Below are the code and all the weights of a small trained network. Each question names an input and a target symbol and asks about switching units off, where a switched-off unit gives its printed mean instead of its output.

import numpy as np


def w(rows, s, z=0):
    codes = np.array(rows[::2]) - 128.0
    scale = np.full(codes.shape[1], s)
    scale[-1] = z or s
    return codes * scale


def f(y):
    return y / 2 * (1 + np.tanh(0.7978845608 * (y + 0.044715 * y**3)))


def softmax(a):
    e = np.exp(a - a.max(-1, keepdims=True))
    return e / e.sum(-1, keepdims=True)


def log_softmax(a):
    a = a - a.max(-1, keepdims=True)
    return a - np.log(np.exp(a).sum(-1, keepdims=True))


def net(x, mask):
    ids = ['βγδεηθλμπστφ'.index(c) for c in x.split()]
    T = len(ids)
    res = E[ids] + P[:T]
    r = res
    for j in range(2):
        rows = slice(2 * j, 2 * j + 2)
        q, k, v = (r @ M[0][rows].T for M in (Q, K, V))
        z = softmax(np.where(np.tri(T) > 0, q @ k.T / 2**0.5, -1e9)) @ v
        o = O[0][rows]
        res = res + np.where(mask[j], z, o[:, -1]) @ o[:, :-1]
    y = f(res @ A[0][:, :-1].T + A[0][:, -1])
    res = res + np.where(mask[2:26], y, B[0][:, -1]) @ B[0][:, :-1]
    return log_softmax(res[-1] @ U[:, :-1].T + U[:, -1])


Q, K, V, O, A, B = {}, {}, {}, {}, {}, {}
E = w([
[120,124,176,183,105,133,94,138,132,110,93,109],'β',
[77,84,125,171,106,137,75,116,87,155,99,125],'γ',
[174,155,146,186,92,133,65,156,101,156,137,96],'δ',
[150,167,78,197,121,130,94,158,122,134,114,156],'ε',
[56,180,103,64,184,180,71,96,116,179,106,90],'η',
[168,138,112,171,124,125,156,185,78,157,102,133],'θ',
[171,137,114,148,162,121,215,102,142,177,91,118],'λ',
[59,190,162,117,143,102,154,124,93,168,138,187],'μ',
[101,189,97,105,43,169,187,147,136,79,168,129],'π',
[97,132,146,91,72,88,254,167,96,95,160,56],'σ',
[54,146,90,127,91,90,153,180,195,107,125,122],'τ',
[117,82,138,130,87,127,168,64,163,208,151,118],'φ',
],0.022)
P = w([
[155,126,152,142,119,141,86,67,77,72,40,101],'0',
[143,143,133,141,117,162,125,88,102,131,38,88],'1',
[132,142,125,131,132,167,145,106,120,154,68,88],'2',
[107,123,120,130,129,151,158,141,130,170,102,100],'3',
[87,119,119,129,135,149,165,160,147,184,139,111],'4',
[68,104,107,126,142,138,183,182,169,204,175,119],'5',
[49,95,104,122,147,137,190,206,183,214,202,121],'6',
[38,87,89,127,140,118,198,227,197,233,245,135],'7',
],0.012)
Q[0] = w([
[201,176,115,8,163,127,183,37,183,147,167,152],'head 0',
[161,170,100,168,85,169,195,119,158,245,79,120],'head 0',
[66,166,106,213,31,220,169,235,98,149,77,45],'head 1',
[144,114,161,102,84,119,110,186,116,2,174,130],'head 1',
],0.012)
K[0] = w([
[87,134,151,86,126,126,92,86,112,78,3,121],'head 0',
[77,143,105,44,148,120,209,113,169,128,158,161],'head 0',
[42,96,71,122,119,119,146,163,175,199,210,131],'head 1',
[199,49,124,209,115,123,116,70,142,144,83,135],'head 1',
],0.014)
V[0] = w([
[174,192,42,166,209,61,135,212,67,122,98,182],'head 0',
[97,75,149,79,193,82,221,138,118,121,77,110],'head 0',
[164,63,170,211,166,121,47,159,206,161,60,84],'head 1',
[131,109,125,59,184,165,69,47,2,163,112,117],'head 1',
],0.0078)
O[0] = w([
[157,128,103,131,103,3,79,113,203,255,52,100,111],'head 0',
[152,157,85,229,184,37,121,94,80,74,172,76,228],'head 0',
[105,120,175,66,239,33,164,177,93,122,139,138,1],'head 1',
[76,102,72,168,123,112,156,186,187,180,255,143,12],'head 1',
],0.0083,0.0042)
A[0] = w([
[210,126,136,34,133,112,110,66,105,102,86,128,109],'neuron 0',
[81,98,191,102,183,132,165,125,76,129,118,137,128],'neuron 1',
[138,82,167,53,138,201,138,172,107,136,140,172,55],'neuron 2',
[125,127,80,186,202,188,53,94,121,79,125,123,61],'neuron 3',
[150,105,64,187,125,129,132,76,167,90,155,100,34],'neuron 4',
[123,67,183,101,178,94,157,208,168,139,184,184,44],'neuron 5',
[133,124,115,151,42,143,154,96,138,95,143,147,2],'neuron 6',
[99,145,81,115,144,102,116,169,201,134,205,149,27],'neuron 7',
[178,128,86,3,152,140,74,151,254,156,101,212,72],'neuron 8',
[130,75,172,7,146,162,108,166,177,163,93,219,53],'neuron 9',
[112,138,99,104,160,21,111,148,118,155,113,83,95],'neuron 10',
[194,62,156,79,102,43,159,136,170,179,135,181,42],'neuron 11',
[114,98,108,107,101,172,126,170,188,125,146,155,33],'neuron 12',
[137,161,154,121,148,119,89,151,227,147,103,31,70],'neuron 13',
[107,197,133,22,113,58,199,184,160,95,144,196,80],'neuron 14',
[202,158,93,189,212,111,110,142,154,95,136,125,65],'neuron 15',
[124,114,113,89,123,104,99,130,172,189,81,163,75],'neuron 16',
[173,39,119,135,125,140,139,107,152,182,95,112,53],'neuron 17',
[91,175,129,106,125,160,132,101,71,75,152,180,96],'neuron 18',
[161,96,156,28,179,77,94,129,64,73,137,181,37],'neuron 19',
[161,24,157,112,102,133,127,103,33,183,159,148,105],'neuron 20',
[134,110,160,138,103,86,132,80,143,188,162,151,69],'neuron 21',
[149,178,181,82,136,123,109,59,11,144,106,141,122],'neuron 22',
[203,100,135,182,173,121,89,71,121,113,187,162,31],'neuron 23',
],0.0094,0.0082)
B[0] = w([
[131,82,64,114,102,109,139,159,130,111,146,102,203],'neuron 0',
[163,170,95,145,149,148,50,183,104,111,127,165,226],'neuron 1',
[193,193,130,92,131,100,106,106,176,175,154,68,178],'neuron 2',
[153,128,146,67,96,122,214,130,128,128,168,120,179],'neuron 3',
[77,178,202,109,120,98,133,133,71,161,119,154,196],'neuron 4',
[106,101,53,82,131,148,88,106,51,156,95,99,181],'neuron 5',
[137,125,144,125,191,111,63,133,59,161,88,116,198],'neuron 6',
[163,57,198,118,156,125,162,99,130,92,34,70,162],'neuron 7',
[13,76,171,114,169,135,94,88,123,42,136,147,149],'neuron 8',
[136,120,196,102,45,94,88,78,180,139,185,83,182],'neuron 9',
[214,92,163,103,134,164,121,67,150,132,131,160,204],'neuron 10',
[111,193,109,134,108,179,200,222,101,142,80,142,148],'neuron 11',
[141,151,142,150,186,154,137,110,150,143,115,107,144],'neuron 12',
[139,82,68,132,130,132,188,142,98,151,143,175,191],'neuron 13',
[164,108,84,151,98,110,96,93,118,72,237,147,134],'neuron 14',
[93,76,152,110,115,130,60,104,120,120,146,122,173],'neuron 15',
[120,155,149,118,142,144,236,106,94,115,139,161,152],'neuron 16',
[107,163,98,130,125,146,84,150,130,94,116,156,162],'neuron 17',
[140,94,139,154,129,85,145,109,179,155,139,155,196],'neuron 18',
[95,206,187,194,163,174,255,75,191,163,64,111,151],'neuron 19',
[191,197,104,130,150,114,187,132,137,86,126,126,141],'neuron 20',
[158,135,108,129,152,110,110,188,147,108,127,135,166],'neuron 21',
[87,141,91,109,121,89,155,147,203,113,132,142,254],'neuron 22',
[99,130,113,140,163,124,150,153,107,100,74,110,126],'neuron 23',
],0.0092,0.0062)
U = w([
[98,184,183,158,218,119,102,191,188,97,51,178,96],'β',
[90,95,47,81,185,134,81,159,50,111,125,205,154],'γ',
[155,149,141,35,96,83,132,141,169,176,151,107,103],'δ',
[68,89,140,68,123,104,173,114,131,132,113,236,117],'ε',
[75,59,96,130,181,161,196,109,171,147,113,77,64],'η',
[193,122,113,113,132,100,224,145,133,176,94,178,65],'θ',
[188,52,153,147,165,34,112,53,168,147,100,180,185],'λ',
[32,121,82,253,71,61,151,131,249,215,157,194,224],'μ',
[159,121,80,147,90,242,116,57,147,112,66,156,69],'π',
[87,146,145,133,111,90,202,65,51,109,111,118,2],'σ',
[123,103,17,106,92,71,172,117,201,45,70,130,168],'τ',
[173,112,91,162,126,168,200,113,170,50,218,177,179],'φ',
],0.0041,0.0033)

Each question gives the input, a string of symbols that net reads in full, and the target symbol t.
The units are the heads (2 rows each of Q, K, V and O) and the neurons (one row each of A and B). Each row of codes is followed by its name. A weight is (code - 128) times the scale printed after its matrix; where a second scale follows, it is the last column's (O, A, B and U).
mask holds one flag per unit, heads first, then neurons. A switched-off unit (its flag False) gives its mean, the last column of its rows in O or B, instead of its output. The means were averaged over made-up inputs and are rounded, as every weight is.
A unit's drop is (log p(t) with every unit on - log p(t) with that unit switched off) / (log p(t) with every unit on - log p(t) with every unit switched off).
The circuit of an input: a set's keep is (log p(t) with only the set's units on - log p(t) with every unit switched off) / (log p(t) with every unit on - log p(t) with every unit switched off). Starting from the 12 units with the biggest drops (on a tie, the unit counted first), units are removed one at a time, each time the one whose removal leaves the highest keep (on an exact tie, the one counted first), for as long as the keep stays at least 0.8.
units of the circuit, in order: the units of the circuit, biggest drop first
k most important neurons: the k neurons with the biggest drops, biggest first
which heads matter: for each layer, one digit per head in row order, 1 if its drop is at least 0.15 and else 0, layers parted by /
drop when u is switched off: that unit's drop, to one decimal
input β λ δ, target λ: units of the circuit, in order	head 1; head 0; neuron 10
input θ π γ θ, target π: units of the circuit, in order	head 1
input μ μ β η ε β, target η: units of the circuit, in order	head 1; neuron 7; neuron 5
input β β β, target β: units of the circuit, in order	head 1; neuron 1; neuron 19
input β μ μ λ θ γ ε β, target ε: 2 most important neurons	neuron 8; neuron 16
input β λ η λ π λ, target π: which heads matter	01
input δ β τ γ β σ β δ, target σ: 2 most important neurons	neuron 4; neuron 3
input μ λ ε, target μ: which heads matter	01
input γ γ δ γ, target δ: units of the circuit, in order	head 0; neuron 9; neuron 2
input γ τ μ β β δ, target δ: units of the circuit, in order	head 0; head 1; neuron 9
input γ β β λ, target λ: units of the circuit, in order	head 0; neuron 10; head 1
input β φ ε β φ β π, target φ: units of the circuit, in order	neuron 14; head 0
input π β λ δ, target λ: units of the circuit, in order	head 0; head 1; neuron 10
input μ μ η β β, target η: 2 most important neurons	neuron 7; neuron 5
input γ λ γ, target λ: units of the circuit, in order	head 0; head 1; neuron 10
input λ β μ φ, target μ: units of the circuit, in order	head 1
input μ β β β φ τ, target τ: units of the circuit, in order	head 1; neuron 0; neuron 22
input β δ β γ β μ π σ, target σ: 2 most important neurons	neuron 4; neuron 6
input β λ σ ε, target σ: 2 most important neurons	neuron 4; neuron 3
input β σ λ β β ε, target ε: 2 most important neurons	neuron 8; neuron 16
input β θ η δ δ, target η: most important neuron	neuron 7
input μ ε β, target μ: drop when head 1 is switched off	0.6
input β δ β, target δ: drop when head 1 is switched off	0.4
